Below are the code and all the weights of a small trained network. Each question names an input and a target symbol and asks about switching units off, where a switched-off unit gives its printed mean instead of its output.

import numpy as np


def w(rows, s, z=0):
    codes = np.array(rows[::2]) - 128.0
    scale = np.full(codes.shape[1], s)
    scale[-1] = z or s
    return codes * scale


def f(y):
    return y / 2 * (1 + np.tanh(0.7978845608 * (y + 0.044715 * y**3)))


def softmax(a):
    e = np.exp(a - a.max(-1, keepdims=True))
    return e / e.sum(-1, keepdims=True)


def log_softmax(a):
    a = a - a.max(-1, keepdims=True)
    return a - np.log(np.exp(a).sum(-1, keepdims=True))


def net(x, mask):
    ids = ['βγδεηλμφω'.index(c) for c in x.split()]
    T = len(ids)
    res = E[ids] + P[:T]
    q, k, v = (res @ M[0].T for M in (Q, K, V))
    z = softmax(np.where(np.tri(T) > 0, q @ k.T / 4**0.5, -1e9)) @ v
    res = res + np.where(mask[0], z, O[0][:, -1]) @ O[0][:, :-1]
    y = f(res @ A[0][:, :-1].T + A[0][:, -1])
    res = res + np.where(mask[1:9], y, B[0][:, -1]) @ B[0][:, :-1]
    return log_softmax(res[-1] @ U[:, :-1].T + U[:, -1])


Q, K, V, O, A, B = {}, {}, {}, {}, {}, {}
E = w([
[160,185,181,196,50,86,122,114,166],'β',
[75,163,55,132,118,59,129,167,122],'γ',
[243,148,136,170,78,94,139,63,133],'δ',
[110,91,160,74,88,52,200,166,116],'ε',
[175,93,77,92,63,114,166,99,87],'η',
[112,156,77,2,100,130,113,179,158],'λ',
[164,121,85,104,148,188,247,236,164],'μ',
[117,67,192,144,114,209,59,167,145],'φ',
[80,149,123,58,42,179,172,130,41],'ω',
],0.0095)
P = w([
[27,167,97,203,142,231,248,18,254],'0',
[88,86,73,173,62,156,170,93,218],'1',
[122,128,105,170,77,129,150,108,169],'2',
[133,95,101,161,82,117,132,143,139],'3',
[152,133,139,140,100,100,137,140,108],'4',
[170,147,148,147,125,100,116,162,70],'5',
[170,159,154,133,137,81,132,165,47],'6',
[179,171,187,124,142,75,133,157,27],'7',
],0.0049)
Q[0] = w([
[118,65,67,142,154,169,1,106,143],'H1',
[182,128,114,141,26,54,83,165,68],'H1',
[59,140,155,88,142,70,39,38,109],'H1',
[167,186,140,202,159,184,78,74,166],'H1',
],0.02)
K[0] = w([
[129,35,99,188,29,178,138,100,247],'H1',
[254,62,140,103,108,158,81,204,17],'H1',
[242,139,121,216,159,176,149,38,189],'H1',
[74,100,140,120,239,243,140,82,141],'H1',
],0.017)
V[0] = w([
[212,95,120,7,148,171,174,102,163],'H1',
[74,183,59,89,93,143,61,55,60],'H1',
[140,102,56,173,184,34,151,64,106],'H1',
[198,222,67,128,135,123,119,163,207],'H1',
],0.015)
O[0] = w([
[167,218,148,69,202,177,138,37,165,166],'H1',
[78,86,49,127,156,123,2,57,90,168],'H1',
[215,89,64,163,29,152,93,155,189,5],'H1',
[175,231,137,91,104,218,65,165,65,115],'H1',
],0.0095,0.0012)
A[0] = w([
[118,88,234,164,91,250,116,139,112,113],'N1',
[51,58,80,94,145,171,159,152,115,64],'N2',
[201,99,175,232,156,91,72,105,216,2],'N3',
[172,92,231,207,124,203,5,94,156,104],'N4',
[83,94,127,79,165,240,120,165,226,154],'N5',
[116,121,17,105,224,126,110,206,204,101],'N6',
[70,128,75,89,79,152,167,192,112,130],'N7',
[151,132,58,185,95,188,196,156,116,85],'N8',
],0.013,0.0045)
B[0] = w([
[113,155,93,158,97,105,76,130,132,177],'N1',
[163,139,156,166,113,196,135,136,120,194],'N2',
[207,149,55,138,255,137,124,182,105,137],'N3',
[111,29,186,100,126,196,135,105,131,160],'N4',
[177,51,123,143,156,114,112,168,131,186],'N5',
[77,148,121,108,87,182,166,123,127,185],'N6',
[72,146,152,121,191,147,104,119,162,254],'N7',
[133,164,109,147,102,53,150,111,99,234],'N8',
],0.017,0.0063)
U = w([
[104,133,145,154,221,44,58,60,119,14],'β',
[67,166,89,147,81,115,93,149,126,188],'γ',
[187,221,191,121,92,151,113,131,165,4],'δ',
[106,105,211,95,113,68,227,142,149,203],'ε',
[207,66,75,112,1,117,119,66,116,229],'η',
[146,124,97,48,187,185,102,198,159,178],'λ',
[178,167,116,170,169,91,124,186,100,12],'μ',
[122,33,171,184,93,111,42,195,150,140],'φ',
[111,139,190,138,125,211,155,58,96,74],'ω',
],0.0059,0.0037)

Each question gives the input, a string of symbols that net reads in full, and the target symbol t.
The units are the heads (4 rows each of Q, K, V and O) and the neurons (one row each of A and B). Each row of codes is followed by its name. A weight is (code - 128) times the scale printed after its matrix; where a second scale follows, it is the last column's (O, A, B and U).
mask holds one flag per unit, heads first, then neurons. A switched-off unit (its flag False) gives its mean, the last column of its rows in O or B, instead of its output. The means were averaged over made-up inputs and are rounded, as every weight is.
A unit's drop is (log p(t) with every unit on - log p(t) with that unit switched off) / (log p(t) with every unit on - log p(t) with every unit switched off).
The circuit of an input: a set's keep is (log p(t) with only the set's units on - log p(t) with every unit switched off) / (log p(t) with every unit on - log p(t) with every unit switched off). Starting from all 9 units, units are removed one at a time, each time the one whose removal leaves the highest keep (on an exact tie, the one counted first), for as long as the keep stays at least 0.8.
units of the circuit, in order: the units of the circuit, biggest drop first
most important unit: the unit with the biggest drop
k most important neurons: the k neurons with the biggest drops, biggest first
drop of u: that unit's drop, to one decimal
input λ φ φ μ φ λ ω μ, target ω: units of the circuit, in order : H1; N2; N6
input γ η γ δ, target λ: units of the circuit, in order : N3; H1
input ω β β γ β, target φ: units of the circuit, in order : H1; N4
input β γ δ, target η: units of the circuit, in order : H1; N7
input ω γ η γ β δ, target η: units of the circuit, in order : N7
input γ μ φ φ δ δ γ β, target η: 2 most important neurons : N7; N4
input ε γ γ γ β ε φ, target φ: 2 most important neurons : N1; N4
input ω γ ε μ φ ε γ, target ε: 3 most important neurons : N1; N3; N2
input γ γ λ, target λ: units of the circuit, in order : N8; H1; N5
input γ δ β, target η: 3 most important neurons : N4; N8; N7
input μ γ φ, target φ: units of the circuit, in order : N5; N4
input δ λ ω λ δ, target β: 2 most important neurons : N6; N2
input ε β γ γ β, target φ: units of the circuit, in order : N4; H1
input γ γ γ γ, target γ: units of the circuit, in order : H1; N7; N8; N6
input λ η η γ δ μ, target γ: 3 most important neurons : N7; N8; N6
input ε λ ε ε β, target μ: most important unit : N3
input γ β β γ λ μ, target λ: drop of H1 : 1.4
input η β β β μ, target μ: drop of N6 : 0.1
input λ δ ω λ β, target β: drop of N6 : 0.4
input β β γ ε μ β, target δ: most important unit : H1
input ω ω γ β μ, target γ: drop of N8 : 0.3
